Below is a small trained network, with its code and all its weights. Each question gives an input and a target symbol and asks what happens when units are switched off, that is, made to give their printed mean instead of their output.

import numpy as np


def w(rows, s, z=0):
    codes = np.array(rows[::2]) - 128.0
    scale = np.full(codes.shape[1], s)
    scale[-1] = z or s
    return codes * scale


def f(y):
    return y / 2 * (1 + np.tanh(0.7978845608 * (y + 0.044715 * y**3)))


def softmax(a):
    e = np.exp(a - a.max(-1, keepdims=True))
    return e / e.sum(-1, keepdims=True)


def log_softmax(a):
    a = a - a.max(-1, keepdims=True)
    return a - np.log(np.exp(a).sum(-1, keepdims=True))


def net(x, mask):
    ids = ['γδεηξπσψ'.index(c) for c in x.split()]
    T = len(ids)
    res = E[ids] + P[:T]
    u = 0
    for l in range(3):
        r = res
        for j in range(2):
            rows = slice(2 * j, 2 * j + 2)
            q, k, v = (r @ M[l][rows].T for M in (Q, K, V))
            z = softmax(np.where(np.tri(T) > 0, q @ k.T / 2**0.5, -1e9)) @ v
            o = O[l][rows]
            res = res + np.where(mask[u + j], z, o[:, -1]) @ o[:, :-1]
        u += 2
        y = f(res @ A[l][:, :-1].T + A[l][:, -1])
        res = res + np.where(mask[u : u + 8], y, B[l][:, -1]) @ B[l][:, :-1]
        u += 8
    return log_softmax(res[-1] @ U[:, :-1].T + U[:, -1])


Q, K, V, O, A, B = {}, {}, {}, {}, {}, {}
E = w([
[175,144,128],'γ',
[182,176,68],'δ',
[8,154,127],'ε',
[122,161,67],'η',
[152,101,196],'ξ',
[139,146,95],'π',
[218,157,171],'σ',
[212,187,114],'ψ',
],0.013)
P = w([
[110,222,235],'0',
[120,187,191],'1',
[129,158,158],'2',
[143,126,123],'3',
[148,100,94],'4',
[159,71,65],'5',
[163,42,38],'6',
[173,9,1],'7',
[170,19,4],'8',
[170,23,11],'9',
],0.0063)
Q[0] = w([
[1,137,132],'0.h0',
[119,84,183],'0.h0',
[125,129,127],'0.h1',
[138,134,143],'0.h1',
],0.05)
K[0] = w([
[1,189,159],'0.h0',
[171,119,233],'0.h0',
[123,111,111],'0.h1',
[135,154,116],'0.h1',
],0.038)
V[0] = w([
[131,118,109],'0.h0',
[127,254,239],'0.h0',
[135,125,127],'0.h1',
[139,135,132],'0.h1',
],0.0074)
O[0] = w([
[139,141,135,188],'0.h0',
[164,13,2,207],'0.h0',
[137,138,138,130],'0.h1',
[131,128,144,253],'0.h1',
],0.0046,0.00037)
A[0] = w([
[67,253,249,2],'0.n0',
[135,114,96,107],'0.n1',
[127,138,148,134],'0.n2',
[127,134,146,124],'0.n3',
[128,139,147,133],'0.n4',
[128,139,147,133],'0.n5',
[127,137,147,133],'0.n6',
[89,136,160,56],'0.n7',
],0.02,0.0075)
B[0] = w([
[122,108,7,122],'0.n0',
[113,157,163,195],'0.n1',
[140,108,84,105],'0.n2',
[142,102,85,59],'0.n3',
[138,109,84,109],'0.n4',
[138,109,84,109],'0.n5',
[139,109,87,101],'0.n6',
[167,137,122,2],'0.n7',
],0.02,0.00069)
Q[1] = w([
[108,129,145],'1.h0',
[129,163,111],'1.h0',
[180,217,131],'1.h1',
[198,254,164],'1.h1',
],0.072)
K[1] = w([
[93,95,146],'1.h0',
[154,154,135],'1.h0',
[78,138,146],'1.h1',
[3,82,139],'1.h1',
],0.059)
V[1] = w([
[131,108,5],'1.h0',
[120,155,39],'1.h0',
[140,135,148],'1.h1',
[150,172,255],'1.h1',
],0.0091)
O[1] = w([
[144,196,223,169],'1.h0',
[112,113,226,172],'1.h0',
[113,146,182,105],'1.h1',
[123,175,253,2],'1.h1',
],0.0055,0.0047)
A[1] = w([
[128,5,116,79],'1.n0',
[163,92,204,64],'1.n1',
[29,160,156,52],'1.n2',
[98,112,191,141],'1.n3',
[77,85,114,122],'1.n4',
[82,79,117,130],'1.n5',
[28,98,182,3],'1.n6',
[138,149,103,86],'1.n7',
],0.013,0.0065)
B[1] = w([
[114,175,76,207],'1.n0',
[159,57,4,243],'1.n1',
[167,127,6,177],'1.n2',
[70,42,43,252],'1.n3',
[204,171,93,178],'1.n4',
[187,173,100,183],'1.n5',
[214,241,171,158],'1.n6',
[117,129,139,128],'1.n7',
],0.011,0.0011)
Q[2] = w([
[160,252,115],'2.h0',
[110,89,5],'2.h0',
[223,183,26],'2.h1',
[135,142,125],'2.h1',
],0.018)
K[2] = w([
[45,100,197],'2.h0',
[72,96,7],'2.h0',
[79,110,186],'2.h1',
[153,117,202],'2.h1',
],0.018)
V[2] = w([
[121,175,122],'2.h0',
[141,1,175],'2.h0',
[126,137,123],'2.h1',
[121,186,117],'2.h1',
],0.0047)
O[2] = w([
[149,147,125,106],'2.h0',
[83,2,111,1],'2.h0',
[136,142,106,128],'2.h1',
[149,150,70,112],'2.h1',
],0.0044,0.00083)
A[2] = w([
[43,182,167,106],'2.n0',
[109,4,163,63],'2.n1',
[107,148,190,180],'2.n2',
[107,117,155,109],'2.n3',
[114,119,90,2],'2.n4',
[121,63,145,192],'2.n5',
[186,98,205,100],'2.n6',
[37,124,152,69],'2.n7',
],0.021,0.0077)
B[2] = w([
[74,145,66,153],'2.n0',
[150,196,93,254],'2.n1',
[92,194,224,188],'2.n2',
[108,65,251,116],'2.n3',
[139,134,159,143],'2.n4',
[83,21,190,250],'2.n5',
[212,106,100,179],'2.n6',
[120,138,99,125],'2.n7',
],0.032,0.0053)
U = w([
[82,114,193,89],'γ',
[60,194,147,84],'δ',
[76,176,43,254],'ε',
[3,159,92,105],'η',
[6,65,87,182],'ξ',
[21,137,155,98],'π',
[111,104,105,73],'σ',
[125,182,142,57],'ψ',
],0.0063,0.0054)

Each question gives the input, a string of symbols that net reads in full, and the target symbol t.
The units are the heads (2 rows each of Q, K, V and O) and the neurons (one row each of A and B). Each row of codes is followed by its name. A weight is (code - 128) times the scale printed after its matrix; where a second scale follows, it is the last column's (O, A, B and U).
mask holds one flag per unit, layer by layer, with each layer's heads first. A switched-off unit (its flag False) gives its mean, the last column of its rows in O or B, instead of its output. The means were averaged over made-up inputs and are rounded, as every weight is.
A unit's drop is (log p(t) with every unit on - log p(t) with that unit switched off) / (log p(t) with every unit on - log p(t) with every unit switched off).
most important unit: the unit with the biggest drop
top k neurons: the k neurons with the biggest drops, biggest first
heads that matter: for each layer, one digit per head in row order, 1 if its drop is at least 0.15 and else 0, layers parted by /
drop when u is switched off: that unit's drop, to one decimal
input ξ σ γ ξ π, target π: most important unit => 2.n2
input ε γ ξ π σ, target ξ: top 3 neurons => (1.n1, 1.n3, 0.n0)
input ε ψ ξ η, target ξ: top 4 neurons => (1.n1, 1.n3, 0.n0, 2.n5)
input ψ ε γ ψ δ δ γ ξ π σ, target ξ: heads that matter => 00 / 11 / 10
input γ σ η ε ξ γ γ ξ γ ψ, target ξ: heads that matter => 10 / 11 / 10
input ψ ξ η, target η: heads that matter => 00 / 01 / 00
input ε π ξ ξ, target ξ: heads that matter => 10 / 00 / 00
input π ε ε ξ σ, target σ: top 2 neurons => (2.n6, 1.n3)
input γ ξ ψ, target ψ: top 4 neurons => (2.n5, 2.n6, 1.n3, 2.n2)
input ε ψ γ ξ ξ ψ, target ξ: top 4 neurons => (0.n0, 1.n1, 1.n3, 2.n5)
input γ ε σ π ξ π δ, target ξ: heads that matter => 10 / 11 / 10
input δ γ ξ ψ ξ δ, target δ: heads that matter => 00 / 01 / 00
input η η ε γ, target ε: heads that matter => 00 / 01 / 00
input ξ ξ σ ψ ε π σ, target ε: most important unit => 0.h0
input ψ γ ε ε ψ ξ ψ, target ψ: top 3 neurons => (1.n1, 2.n5, 1.n3)
input ξ ψ ε η σ, target ε: top 2 neurons => (2.n5, 0.n0)
input ξ ε ξ ψ γ π η, target ξ: top 4 neurons => (1.n1, 1.n3, 0.n0, 2.n2)
input σ η π, target π: top 3 neurons => (2.n2, 1.n1, 0.n0)
input ψ ε σ γ ξ π δ, target ξ: heads that matter => 00 / 11 / 10
input ε ξ ξ γ η ξ σ ξ η γ, target ξ: heads that matter => 10 / 11 / 10
input ξ ε γ, target ε: most important unit => 1.h1
input ε η γ ξ ξ π, target ξ: drop when 2.n5 is switched off => 0.4
input ξ γ π ξ σ, target σ: drop when 1.h1 is switched off => 0.3
input π ψ ψ ε ξ, target ξ: drop when 2.n5 is switched off => 7.3
input ξ π γ ξ η ξ σ ε ε, target ε: drop when 1.n0 is switched off => 0.0
